What can hang from each mark
tovu: lalot lorasug meza rikiko veza
veza: lalot meza
meza: lalot lorasug
fava: lalot lorasug tovu veza
lorasug: fava gini gora
gora: rikiko
gini: gora meza rikiko
lalot: gini gora
rikiko: fava gini gora lalot veza

Each row was made from one small tree. Brackets hold a mark, then the marks that hang from it, in alphabetical order. Every link used is in the known rows. Write each row's tree.
Each row is shifted at random along 7 fixed directions that mean nothing.
Known rows
[lorasug [fava lalot [tovu rikiko veza]]]: [-0.55 -0.46 -1.91  1.44 -3.89 -1.85  2.20 -0.44  1.11  1.40 -0.25  0.26
 -0.71  2.50 -0.12 -0.57  0.15 -2.76  0.18 -0.30  1.54  2.06 -2.68  0.64
 -0.51 -0.15  0.29  0.54 -1.67 -1.55  0.43 -0.73 -0.60  1.50 -1.74  0.98
  0.04  0.80  0.67 -2.63 -0.83]
[meza [lalot gini gora]]: [ 0.41  0.91 -0.47  3.08 -1.60 -1.15  2.68 -1.28  0.45  1.72  1.30 -0.28
 -1.24  0.89  0.57  0.14 -0.28 -0.78  0.25  1.25 -0.52 -2.10 -0.74 -0.39
 -0.17  0.93  0.18  1.18  0.27 -0.15 -0.51  0.67 -0.70  2.31 -1.94 -0.44
 -1.03 -0.20 -2.15 -0.24 -0.12]
[rikiko [fava tovu] [gini [meza lorasug]] gora [veza lalot]]: [-1.74  0.33 -0.39  2.87 -1.85 -2.53  2.44 -0.97  3.38 -0.59  2.86  2.11
 -1.02  1.08 -0.32 -3.18 -0.48 -1.42  1.77 -1.43 -0.34 -1.90 -1.57 -1.43
 -1.13 -1.11  2.93  1.11 -0.62  0.93  0.90  0.02 -2.61 -0.61 -1.42  0.56
 -0.42  1.42  2.91  0.67 -1.75]
[gini [meza [lorasug [fava veza] [gora rikiko]]]]: [-0.44 -0.19  0.16 -2.55 -0.43 -1.67 -0.60  1.50  0.30 -0.84  0.14 -0.01
  0.23  0.48  0.04 -0.69  1.23 -0.02  1.43 -1.13  0.84  1.72 -2.67 -0.14
  1.10 -0.96  1.67 -0.52 -1.31 -0.22  1.73  0.57  0.64 -0.64  1.05  0.89
 -0.93  0.72  0.26  1.31  1.09]
[gora [rikiko [lalot [gini meza]] veza]]: [-0.27  0.91 -0.40 -1.91 -1.02 -0.78 -0.40 -0.83 -1.30  0.19 -1.61  0.40
 -1.22 -1.44 -0.38 -0.13  0.53  0.23 -0.99 -2.93 -1.61  1.71  0.61  1.60
  0.36  1.16  0.91 -0.37 -1.24  2.51  1.17 -1.80 -1.01 -0.55 -1.43 -0.75
  2.20 -0.22  0.91  2.17 -1.88]
[fava [lalot [gini rikiko]]]: [-0.20  0.58  0.79 -0.33 -0.12 -0.38  0.93  0.31  0.24  0.36  0.37 -0.68
  0.30 -0.95  0.17 -1.57 -0.44 -2.73  0.44 -0.21 -0.50  0.01 -1.76 -1.15
  0.34 -0.60  2.16  1.03 -0.13  0.55  1.04  0.20  0.68  0.17 -1.69  0.73
 -1.17 -1.31 -1.23 -0.38 -0.45]
[lorasug [fava tovu veza] [gini [meza lalot]] gora]: [-1.19  0.03  1.40 -1.83 -0.64 -0.34 -2.13  0.87 -2.36  0.41 -1.79  0.90
 -0.73  0.34 -0.51 -0.77  0.91 -0.12  0.49  0.65  2.06  1.72 -0.76  1.08
  0.77  0.55 -0.93 -0.39  0.24 -0.09  0.83  0.65  1.23 -0.51 -2.06 -0.80
 -1.69  0.26  0.20 -1.36  1.24]
[tovu lorasug [rikiko [lalot gora]]]: [ 0.07  0.60  0.01  0.35 -0.72 -1.10 -0.65 -1.05 -0.65  0.20  0.11 -0.90
  0.06 -1.43  0.52  0.59 -0.45 -0.03 -1.19 -0.26  1.09 -0.40  2.96 -0.75
  1.00  0.18  0.34 -1.74  1.06  0.48 -0.32 -1.69 -0.39  0.53 -3.04 -2.34
  0.34 -0.90  0.95  1.66 -0.61]
[lorasug [fava [lalot gora] [tovu meza] veza]]: [-0.52  1.99 -0.83 -0.21 -2.74 -0.23 -0.31 -0.75 -3.97  0.68 -2.84 -0.76
 -1.65 -0.45  0.08  1.89 -1.43 -1.34 -2.54 -0.72  2.04  2.40 -0.46  2.83
  2.15  1.90  0.20 -0.21  0.27  2.26  1.93  0.32  1.08  2.28 -2.61 -0.17
  2.79 -2.11  1.41 -2.11 -0.24]
[tovu lalot lorasug rikiko veza]: [-0.97  0.87 -1.14  0.13 -2.15 -2.33  1.28 -0.34 -1.30 -0.26  1.06 -0.66
 -0.89  0.12  0.60  0.30 -0.21 -2.95 -0.40 -1.78  1.84  3.00  0.83 -0.24
  1.54  0.52  3.16 -1.23 -1.25  0.79  2.08 -1.32  0.21  0.92 -0.80 -1.42
  0.14 -1.18  1.35 -0.80 -0.38]
[lalot gini [gora rikiko]]: [ 0.15  0.99 -0.02  1.16 -0.25  1.89  0.57  0.14 -0.14  1.62  0.30  0.31
  0.42 -3.78 -0.24 -0.81  0.77  0.05  0.57 -1.10 -3.65 -1.51  2.06  0.91
 -2.51  0.76  0.67  0.91  0.31  0.83  0.45 -1.93  0.36 -1.03 -2.15 -0.09
  1.38  0.77 -1.07  1.95 -2.09]
[rikiko [lalot [gini meza] gora] veza]: [-0.25  1.80  0.18  0.26 -1.92 -1.27  1.40 -1.41 -0.82  1.38  0.52  0.17
 -1.15 -0.92 -0.36 -0.62 -1.14  0.09 -0.39  0.86 -0.39 -1.69  0.13  0.50
  0.69  1.16 -0.83  0.02  0.07  2.28  0.15  0.29 -1.93  0.45 -3.20 -0.89
  0.01 -0.70  1.47  1.51 -1.31]
[veza [lalot gini [gora rikiko]] [meza lorasug]]: [ 0.36  0.06 -0.38  2.37  0.09  0.93 -0.19 -0.43 -0.24  0.64  0.18  1.69
  2.24 -0.69 -0.48 -0.15  0.77  1.56 -1.36  2.03 -0.16 -4.21  2.76 -0.54
 -1.34  0.42 -0.32 -0.63  0.64 -1.48 -0.95 -1.84 -0.83  0.35 -5.07  0.62
  2.29  0.16  2.02  1.21 -2.05]
[fava [lorasug gini] [tovu [rikiko lalot] veza]]: [-0.47  0.53 -1.35  3.80 -2.09 -3.60  1.63 -0.50  0.15  1.71  0.60  1.07
 -1.37  2.84  0.32 -1.04  0.28 -0.95 -0.37  2.72  0.68  0.24  0.76  0.91
 -0.14  1.04 -1.88 -1.56 -0.50 -1.71 -1.82  0.35 -1.14  1.37 -4.11 -2.53
  0.47  0.41  3.04 -1.34  0.19]
[rikiko [fava lorasug] [gini gora meza] [veza lalot]]: [-0.31 -0.33  0.17  0.79  0.29 -3.98  0.67  1.90  0.23  0.55  2.46  2.05
  0.00  0.38 -0.39 -1.50  0.63 -1.15  1.91  2.50 -0.53 -3.61 -1.61 -0.33
 -0.32 -0.77  0.64 -2.27 -1.13 -1.06 -1.35  1.99 -2.03 -0.92 -4.81 -0.68
 -2.10  0.02  3.40  0.56  1.76]
[lalot [gini meza rikiko] gora]: [ 1.59 -0.01 -0.17  0.42  0.55 -0.18  0.58  0.59  1.57  2.50 -0.11  0.60
  1.44 -0.75 -0.59 -0.42  1.83 -0.33  1.96  0.04 -3.71 -2.98  0.30 -1.39
 -1.27 -1.10  1.93 -0.42 -1.37 -1.96 -1.58 -0.66 -0.24  0.27 -2.86 -1.30
 -0.33  0.77 -0.32  2.45 -0.45]
[veza [lalot [gini [meza [lorasug fava]]] [gora rikiko]]]: [ 0.60  0.89 -1.73  0.76 -1.55  0.71  0.36 -0.92 -0.12  1.95 -1.55  0.46
  0.04 -1.58 -0.73  0.61  0.11  0.89 -1.72 -0.51 -1.86 -2.48  1.10  1.36
 -1.31  1.28 -0.72  0.63 -1.30 -0.41 -1.12 -1.41 -0.76  1.40 -4.18  0.07
  3.05  0.84  0.45  0.46 -1.96]
[gini gora [meza lalot lorasug] [rikiko fava veza]]: [ 1.65 -0.71  0.97 -4.02  0.37 -1.92 -1.62 -1.34  0.21 -2.21 -0.56  1.43
  0.07 -0.80 -0.01 -0.37  0.90  0.59  0.47 -2.14  2.41 -0.53 -0.67 -2.32
  1.81 -1.01  2.31 -1.64 -0.11 -0.05  0.93 -1.44 -0.53 -0.47  1.14  0.10
 -1.15 -0.69  0.68  2.07  0.87]
[gini gora meza [rikiko veza]]: [ 1.05  0.02  1.71 -3.63  0.84 -0.24 -0.92 -0.78  0.75 -1.62 -0.06  1.32
  1.22 -0.85 -0.24 -1.72  1.08  0.07  1.61 -0.53  2.20 -0.54 -0.62 -2.41
  1.01 -1.34  2.02 -0.94  1.13 -0.40  0.10 -1.14 -0.92 -1.57  0.79 -0.63
 -1.68 -0.21 -0.01  2.22 -0.17]
[lalot [gini gora meza rikiko]]: [ 0.75  0.24 -0.54 -2.13  0.85  1.75 -0.28 -0.14  0.68  0.92 -1.24  0.92
  0.64 -2.76 -0.68 -1.00  1.17  0.66  0.56 -2.77 -2.66 -0.55  0.84 -0.07
 -1.37  0.41  1.22  0.61 -1.26 -0.24  0.00 -1.91  0.75 -0.52 -0.37 -0.26
  2.00  1.53 -0.05  1.38 -1.62]
[lorasug fava [gora rikiko]]: [-0.05 -1.11 -0.02 -1.07 -1.47  0.10 -0.65  0.97  0.86  1.17 -0.10  0.15
  0.57 -0.78  0.13 -0.80  1.33 -1.50  0.12 -0.72  1.31  0.54 -1.91  0.31
 -1.39 -0.71 -0.48 -0.62  0.14 -1.75  0.31 -1.25 -0.99 -0.78 -0.64  1.19
 -0.97  1.12 -1.78  0.67 -0.07]
[gini [gora rikiko] [meza lorasug]]: [ 0.02  0.23  1.37 -3.13  0.48 -1.16 -0.38  1.33  1.09 -1.84  1.87  0.24
  1.02 -2.19  0.12 -2.96  0.93 -0.11  1.99  0.42  1.28 -0.67 -2.66 -1.26
 -0.15 -1.46  1.13  0.38 -0.14 -0.80  1.20  0.52  0.35 -2.27  0.19  1.57
 -2.14  0.34 -0.68  1.32  1.01]
[gora [rikiko gini lalot]]: [-0.35  0.38  0.09  0.36 -1.14 -2.03  0.67  0.42  0.87  1.22  1.04  0.10
 -0.06 -0.68  0.00 -2.31  0.17 -0.92 -0.02  1.03 -0.64 -1.50 -0.94 -0.10
 -1.55 -0.30 -0.49  0.38 -0.23 -0.76 -0.86 -0.04 -2.30 -0.53 -3.56 -0.09
  0.00 -0.02 -0.24  0.43 -0.91]
[rikiko [gini gora [meza lalot lorasug]]]: [-0.03  1.01 -0.04 -2.00  1.14 -0.22 -1.53  1.01 -0.89  0.01 -0.01  0.33
 -0.19 -2.14 -0.49 -0.95  0.10  1.51 -0.23 -0.89 -0.83 -1.13  0.29  0.26
 -0.30  0.39  0.63  0.29 -0.96 -0.02 -0.14  0.78  0.76  0.02 -2.16 -0.05
  1.60  0.73  0.70  0.29  0.17]
[meza [lorasug gini [gora rikiko]]]: [-0.55  0.12 -0.65 -0.13 -1.03 -1.04  0.75 -0.63  3.37  0.70  1.36 -0.42
 -0.34  0.46  0.47 -2.42  0.08 -0.44 -0.34 -1.44  0.76 -1.00 -1.89 -0.78
 -1.71 -0.74 -0.70  1.14 -1.08 -2.11  0.68 -0.59 -0.48  0.22  0.13  1.46
  0.29  1.47 -0.40  0.94 -0.90]
[fava [tovu [lorasug gora] rikiko [veza lalot meza]]]: [-0.36 -0.62 -0.62  1.86 -0.62 -3.49  0.04  0.30 -1.53  1.07  0.58  1.52
  0.62  3.20  0.37  0.41  1.98 -2.12  0.04  2.31  1.26  0.45  0.40  0.06
  1.15 -0.30  1.73 -3.13 -1.37 -2.48 -0.58 -0.58 -0.13  1.30 -3.92 -1.83
 -0.52 -1.16  3.27 -0.85  1.08]
[veza lalot [meza [lorasug fava [gini rikiko] gora]]]: [-0.91 -0.19 -0.47  0.54 -0.41  0.17  0.47 -0.06  0.78 -0.35  0.10  1.00
  0.95  1.05  0.07 -1.47  0.34  0.34 -1.13 -0.44  2.23 -1.24 -0.30 -0.60
 -0.46  0.38  0.13  0.39 -0.01 -0.81  1.14 -1.53 -0.85  0.69 -1.58  1.94
  1.17  0.53  0.80  0.30 -1.44]
[veza [meza [lalot gini gora]]]: [-0.92  0.55  0.45  0.51  0.93  0.48  1.09  1.42 -1.72 -0.07  0.60  0.36
  0.03 -0.82 -0.03 -0.72  0.45 -0.51  0.52 -0.78 -1.44  0.12  0.00  0.51
 -0.31  1.02  1.84  1.06 -0.53  1.81  2.25 -0.23  1.11 -0.07 -0.80  0.79
  0.23 -0.54 -0.63  0.43 -0.06]
[veza [lalot gini [gora rikiko]]]: [ 1.01 -0.37  1.00  1.41  0.48  0.48 -0.87  0.74 -0.07  0.77 -0.06  0.73
  1.95 -1.55 -0.55 -0.42  1.31 -1.04  0.46  1.56 -2.02 -3.50  1.34 -1.51
 -0.94 -1.14  1.93 -0.56 -0.05 -1.12 -1.28 -1.16 -0.43 -0.61 -5.35 -0.45
 -1.47 -0.95 -0.36  1.23 -0.63]
[gora [rikiko [lalot gini]]]: [ 1.01 -0.40  0.39  0.05 -0.42 -0.99 -1.40 -0.45 -0.58  0.80 -0.81  0.67
  0.64 -0.89 -0.18  0.06  1.14  0.57 -0.74  1.27 -0.55 -1.32  1.55 -0.30
 -0.12 -0.11 -0.60 -1.72  0.45 -0.79 -1.67 -1.09 -1.52 -0.47 -3.91 -1.25
  0.19 -0.51  0.47  1.38 -0.77]
[tovu lalot [rikiko fava veza]]: [ 0.19  0.05 -1.11  1.28 -3.05 -2.40  1.27 -2.45  0.71  1.30  0.13  0.19
 -1.15  1.27 -0.03  0.45 -1.13 -2.50 -1.53 -0.09  2.14 -0.32  0.56 -0.48
  0.22  0.27 -0.49 -0.81 -1.02 -0.58 -0.81 -1.08 -2.91  1.44 -1.87 -0.78
 -0.03 -0.39  1.19 -0.84 -0.98]
[rikiko [fava lorasug tovu [veza meza]] [gini gora] lalot]: [-0.77 -0.38  0.35  1.56 -0.60 -1.72  0.48  0.83  0.99  0.13  1.26  1.18
 -0.39 -1.33 -0.57 -2.95 -0.94 -2.67 -0.23 -0.31 -0.39 -2.61 -0.88 -1.09
 -1.62 -0.85  0.46 -0.06 -0.64 -0.35  0.51 -0.29 -0.90 -1.05 -5.32  0.22
  0.27 -0.72  3.87 -0.84 -0.58]
[fava lalot [lorasug [gini meza [rikiko gora]]] tovu veza]: [-0.43  0.98  0.46  0.91 -0.99 -1.34 -0.14 -0.64 -0.07  0.96 -1.58  0.48
 -0.34  0.76 -0.79 -1.99 -1.59 -2.34 -1.50  2.66  1.82 -1.03 -0.81 -0.21
 -0.34 -0.23 -1.79  0.50  0.53 -1.67 -1.62  1.51  0.68  0.57 -5.81 -1.96
  1.16 -1.21  2.93 -3.08 -0.04]
[gini gora [rikiko [fava lalot]]]: [ 0.71 -0.33  0.93 -1.74  0.11 -0.87  0.00  0.20 -0.89 -0.26  0.92  1.09
 -0.05 -3.02  0.70 -2.18  0.80 -1.22  0.72 -0.85  0.70 -0.40 -0.55  0.15
 -0.84  0.67  0.68 -0.41  0.74  0.71  1.23 -1.21 -0.40 -1.10  0.10  1.29
 -1.30 -1.14 -1.02 -0.57  0.13]
[gora [rikiko [fava tovu] [veza [lalot gini] [meza lorasug]]]]: [-0.77 -0.28 -0.65  0.03 -1.59 -1.11  1.36 -1.46  1.57 -0.57 -0.15  0.99
 -0.28  0.08 -0.39 -1.06 -0.39 -2.27 -0.81 -2.02 -0.01 -0.44 -1.34 -0.27
 -0.98 -0.76  1.21  0.64 -1.40  0.01  1.66 -2.40 -1.34 -0.59 -0.84  1.40
  1.50 -0.21  1.76  1.00 -1.60]
[gini [meza [lorasug fava gora]] [rikiko [veza lalot]]]: [ 0.54 -0.11  0.32 -3.93 -0.66 -1.46 -0.89 -0.43  1.00 -0.61 -1.09  0.35
  1.00  0.24 -0.30 -0.76 -0.03 -0.43 -0.29 -0.61  2.77 -0.35 -2.13 -1.74
  1.37 -1.43  0.98 -0.70 -0.48 -0.99  0.49 -0.72 -1.28  0.18  0.52  0.70
 -0.20 -0.12  0.47  1.89  0.40]
[meza [lorasug [fava [tovu lalot]] [gini gora]]]: [-0.86  0.61  0.57  0.17 -0.99 -1.26 -0.53  0.86 -1.11 -0.88  1.41  0.59
 -0.05 -1.73  0.78 -1.67 -0.07  1.45  0.50  2.67  3.18 -0.39 -0.11  0.56
  0.15  0.75 -1.91 -0.29  1.75 -0.16  1.23  0.95  0.44 -0.54 -1.37  2.28
 -1.00  0.33  0.37 -0.92  0.98]
[lalot [gini meza [rikiko gora veza]]]: [ 0.69  0.56  0.22 -1.15  0.47 -0.28 -0.13 -0.26  0.20  1.13 -0.35  0.73
  0.74 -1.17 -0.39 -0.62  0.35  0.19  0.80  0.42 -1.18 -1.38  0.65 -0.72
  0.18 -0.15  0.72 -0.47  0.05  0.01 -0.87  0.07 -0.69 -0.04 -0.74 -1.46
  0.38  0.39  0.43  1.90 -0.41]
[veza [lalot gini [gora [rikiko [fava lorasug]]]] meza]: [-1.50  0.67  0.95  1.66  0.47  1.50  1.90  1.53 -0.27 -0.61  1.53  0.70
  1.22 -2.94 -0.27 -2.50 -0.28 -1.92  0.46 -0.05 -1.61 -2.11  0.14 -0.24
 -1.81  0.29  1.85  1.76  0.53  1.80  2.35 -1.51  0.06 -1.73 -2.63  1.74
  0.00 -0.61 -0.27  1.03 -1.39]

Which tree is each row?
[-1.97 -0.24 -0.12 -1.77 -0.49 -0.02  0.67  0.65  0.94 -0.73  0.87 -0.25
  0.66 -1.89 -0.22 -1.78 -0.36 -1.79  0.90 -2.76 -0.05  1.89  0.61 -0.42
 -1.55 -0.81  1.77  0.74 -1.00  0.71  2.38 -2.48  0.96 -2.09  0.48 -0.01
  0.13  0.83  1.17  0.81 -0.92]
[tovu lorasug [rikiko veza]]
[-0.32  0.33  0.14  1.83  0.34 -0.65  1.57  0.26  0.07  0.55  0.90  0.33
  1.35  1.44 -0.11 -0.63 -0.46 -1.59 -0.45  3.08  0.64 -3.30 -0.95 -1.27
  0.60 -0.29  0.50  0.23 -0.20 -1.06 -0.49  0.73 -1.00  1.27 -3.57  0.41
 -0.51 -1.21  0.73 -0.06 -0.08]
[veza [lalot gini] meza]
[-0.10  0.98 -0.46 -0.59 -0.53 -0.84 -1.80 -0.38 -2.12  0.91 -0.70  0.19
 -0.35 -0.61  0.19  0.67  0.11  1.86 -1.23  0.37  1.17  0.80  2.89  1.24
  0.82  1.58 -0.99 -1.39  0.69  0.31 -0.94 -0.39 -0.56  1.08 -1.25 -1.77
  1.80  0.95  0.41  0.62 -0.29]
[tovu [rikiko [gini [meza lalot [lorasug fava gora]]]]]
[-0.95 -0.80 -1.16  1.07 -0.66 -1.46  1.77  0.53  0.51  1.39  0.78  1.58
 -0.31  0.29 -0.60 -0.61 -0.42 -2.31 -0.80 -0.41 -0.98 -2.15 -1.25  0.95
 -1.58  0.41 -0.68 -0.77 -2.18 -0.25  0.53 -0.56 -1.39 -0.17 -2.60  0.75
  0.90  0.17  3.34  0.16 -0.03]
[rikiko [fava [lorasug gora]] [veza [lalot gini] meza]]
[-0.91  0.68 -0.14  1.57 -0.78 -2.35  0.79 -1.37  0.07  0.11  1.35  1.46
 -1.71  1.31 -0.01  0.51 -1.02  0.59 -0.23  0.86  1.47 -1.54  0.29 -0.01
  1.05  0.67 -0.83 -1.96  1.50  0.62 -0.94  1.07 -2.18  0.39 -1.33 -1.90
  0.36  0.81  2.65  1.28  0.37]
[rikiko [fava [lorasug gora]] [gini [meza lalot]] veza]
[-0.07 -0.60 -0.88  0.95 -1.21 -1.47 -0.12  0.03 -2.02  0.88 -0.44  1.72
 -0.51 -0.62 -0.48  1.02  0.27 -0.23 -0.63  0.27 -1.26 -0.52  0.97  1.41
 -0.57  0.78 -0.09 -1.37 -1.68 -0.14  0.56 -0.59  0.53  0.13 -1.91 -0.04
  1.13 -0.54  3.55 -1.79  1.06]
[rikiko [fava [tovu [meza [lalot gini gora] lorasug] veza]]]
[ 0.30  0.41  0.77 -1.01  0.45  0.19  0.25 -0.38  1.04 -0.05  0.22  0.47
  0.60 -2.36 -0.35 -1.09 -0.81 -0.69  0.79 -0.12 -0.62 -1.65  0.36 -1.58
  0.11 -0.71  0.76 -0.10  1.01  0.71 -0.02 -0.25 -0.58 -1.00  0.28 -0.98
 -0.19  0.26  0.44  2.21 -0.20]
[lalot [gini meza [rikiko [fava lorasug] gora veza]]]
[-1.12  0.70 -0.84 -0.26 -1.43 -1.27  1.29 -0.90  0.14 -0.49 -0.08  0.28
 -0.62  1.89  0.06 -0.33 -0.80 -1.77 -1.41 -1.48  2.17  0.44 -2.16  0.22
  1.16  0.09  1.38  0.27 -1.28  0.84  2.31 -0.71 -0.99  1.33 -0.50  1.65
  1.36 -0.76  1.82  0.76 -0.92]
[rikiko [veza lalot [meza [lorasug [fava tovu] gora]]]]
[-0.69  1.18 -0.16  2.53 -0.47 -1.63  1.66  0.54  0.62  0.77  1.99 -0.60
 -1.39 -1.44  0.35 -0.95 -1.86 -2.19 -0.24  0.01 -1.01 -2.20 -0.96  0.00
 -0.49  0.05  0.43  0.06  0.57  0.88  0.14  1.39 -0.58  0.47 -3.03 -0.07
  0.22 -0.63  0.70 -0.01  0.23]
[rikiko [fava [lalot gora] lorasug] gini]
[-1.48  0.16  0.96  0.64 -1.77 -2.50  1.28 -0.12  2.16 -0.30  2.15  1.40
 -0.44 -0.94 -1.05 -3.18 -1.14 -1.44  1.49 -0.32 -0.79 -2.60 -1.56 -1.90
 -1.16 -1.83  1.37  0.65 -0.92  0.85  1.19 -0.35 -2.04 -1.95 -3.63  0.99
 -1.42  0.19  3.64  1.08 -0.86]
[rikiko [fava tovu] [gini [meza lorasug]] [lalot gora] veza]
[-0.41 -0.62  0.39  0.89 -1.30 -2.55  0.49 -0.57  0.87 -0.37  0.15  0.65
 -0.04  1.18  0.11 -0.53  0.64 -2.54  0.50  0.24  0.90 -0.32 -1.09 -1.24
  0.07 -1.54  1.71 -1.08 -0.35 -1.47  0.40 -0.72 -0.82 -0.67 -2.46 -0.80
 -1.14 -1.16  1.54 -0.15  0.37]
[gora [rikiko [fava [tovu lalot [lorasug gini] meza] veza]]]
[-1.10 -1.20  1.25  0.01 -0.26 -2.72  0.14  1.63 -1.70 -0.29  2.30  2.54
  0.58 -0.57 -0.12 -1.19  1.14 -0.40  2.30  2.59 -0.16 -1.31 -0.48  0.48
 -0.16  0.05  0.32 -1.85 -0.38  0.98  1.16  0.51 -0.91 -2.28 -1.51  1.18
 -3.48 -0.43  2.50  0.00  1.59]
[rikiko fava [veza [lalot [gini [meza [lorasug gora]]]]]]
[-0.94  0.93 -0.15  1.00 -0.86 -0.85  0.79  0.39 -0.77  1.55 -0.50  0.44
  0.88 -1.45 -0.47 -0.28 -0.57 -2.56 -0.93  1.77 -0.16 -1.81 -0.16 -0.50
 -0.62 -0.68  1.27 -0.36 -0.82 -1.51  0.00 -0.05  0.34  0.35 -5.68 -0.34
  1.26 -1.39  2.59 -1.24  0.60]
[fava [tovu [lalot [gini [rikiko veza]] gora] lorasug meza]]
[-1.88  0.43  0.86  0.60 -1.18 -0.77  0.91  0.71 -0.44 -0.97  0.06  0.30
 -0.51  1.62  0.19 -1.70 -0.07 -1.22  1.77  0.64  2.44  1.78 -1.58  0.03
  0.83 -0.13  0.50  0.85  0.96  0.67  2.49  0.46  0.78 -0.43 -0.34  0.57
 -1.67 -0.14  0.50 -0.88  0.15]
[lorasug [fava tovu [veza meza]] gini]
[-0.02 -1.65  1.24  1.68 -0.14  0.23 -0.54  0.19 -0.10 -0.70  0.96  1.82
  0.76 -1.01 -0.42 -0.35  1.07  0.05  1.42  0.18 -0.57 -0.98  1.43 -0.88
 -1.09 -0.59  0.89 -1.17  1.09  0.30  0.15 -1.30  0.10 -2.15 -1.92  0.47
 -2.23 -0.04  1.20 -0.59 -0.36]
[rikiko [fava [lalot gora]]]
[-0.80  1.06  0.49  1.10 -1.65 -0.81  1.46 -0.85 -1.82 -1.15  0.97  0.35
 -0.01  1.90  0.31  0.59 -0.49 -1.01  0.13  1.17  2.47  1.11  0.01 -1.41
  2.60  0.26  2.93 -0.71  1.10  1.09  1.77  0.34  0.18  0.76  0.40 -1.62
 -1.22 -1.60  1.38 -0.95  0.50]
[tovu [meza [lalot gini]] veza]
[-0.39 -0.05  0.60 -0.26  0.21 -0.47 -0.03  0.47  1.94 -0.44  0.61  0.52
  0.92  0.00 -0.39 -1.71  1.10 -0.34  1.48 -0.44 -0.81 -0.46 -0.55 -1.49
 -0.99 -1.66  1.91  0.22  0.14 -1.18 -0.48 -0.72 -0.98 -1.58 -1.26 -0.56
 -0.28  1.08 -0.35  1.78 -0.98]
[gora [rikiko [gini meza]]]
[-1.88  0.76  0.41  1.58 -1.55 -0.01 -0.44 -1.62 -1.39 -0.38 -0.73  1.37
  0.29  0.73 -0.02 -0.17 -0.11 -0.45 -1.31  0.52  2.51  0.72  1.72 -0.11
  0.42  0.21  1.05 -1.04  1.95 -0.20  0.89 -1.42  0.44 -0.24 -3.43 -1.85
  2.19 -0.82  4.07 -1.19 -1.42]
[fava [tovu [lorasug [gora [rikiko gini lalot]]] meza] veza]
[-1.14 -1.56 -0.28  1.13 -1.42 -0.14  0.14  1.93  0.72  0.33  1.01  1.99
  2.87  0.51 -0.63 -1.34  1.28  1.56  1.03  2.92  1.41 -1.26 -0.04 -0.67
 -2.35 -0.89 -0.78 -0.70  0.13 -2.90 -0.40 -0.15 -0.09 -1.71 -3.00  1.58
 -0.33  1.82  3.05 -2.09  0.23]
[tovu [meza [lorasug [fava lalot]]]]
[-0.55  0.58 -1.24  0.03 -2.59 -1.41  1.36 -1.52  1.29  0.51  0.48  0.29
 -0.64  2.27  0.12 -0.14 -0.45  1.26 -0.35  0.97  3.14  0.05 -2.15  0.39
  0.72  0.60 -1.95  0.16  0.22 -1.23 -0.25  1.01 -0.87  1.48  0.24  0.59
  0.86  1.69  1.06 -0.73 -0.45]
[gini [meza [lorasug [fava lalot veza] gora]]]
[-0.60 -0.26 -0.16 -1.39 -1.68  1.33 -1.32 -0.37  0.17  1.32 -1.21  0.51
  0.54 -1.13 -0.71 -0.68  0.05 -1.26 -1.92 -1.44  2.09  0.14 -0.60  0.50
 -1.46 -0.18 -0.86 -0.38  0.62 -1.16  0.07 -1.91 -1.15 -0.45 -3.06  0.83
  1.71  0.95  0.14  0.21 -2.08]
[lorasug [fava lalot] [gora [rikiko gini [veza meza]]]]
[ 1.21  1.16 -0.50 -1.80 -0.58 -1.18  0.08 -2.11 -0.02 -0.19  0.30  1.17
 -0.10 -0.73  0.76 -0.74  0.41  3.03 -0.49  1.06  3.16 -1.27  0.39  0.20
  0.79  1.53 -1.88 -0.93  1.77 -0.85 -0.95 -0.23 -1.37  1.04  1.01 -0.04
  1.69  0.82  0.20  0.80 -0.40]
[gini gora [meza lorasug] rikiko]
[-0.16  0.18 -1.74 -0.15 -1.99 -0.48  1.36  0.61  1.79  1.77 -0.42 -0.45
  1.16 -0.07 -0.36 -0.63 -0.49 -1.10 -0.98 -0.67 -0.01 -1.49 -2.01 -0.56
 -1.47 -0.88  0.60  0.72 -2.13 -2.25  0.46 -0.29 -0.12  1.14 -2.40  1.30
  2.02  0.57  1.63 -0.68 -0.29]
[tovu [meza [lorasug [fava [lalot [gini rikiko] gora]]]]]
[ 0.09  0.18  0.14 -1.42 -0.28  0.03 -0.59  0.72 -1.40  0.19  0.33  1.02
 -0.44 -3.40  0.17 -2.08  1.56  0.45  0.00 -1.53 -0.94  0.41  0.44  1.94
 -1.86  1.56 -0.26  0.07 -0.40  1.10  0.91 -1.51 -0.31 -1.60 -1.81  0.89
  0.57  0.14 -0.51 -0.03 -1.12]
[gini [gora [rikiko lalot]]]
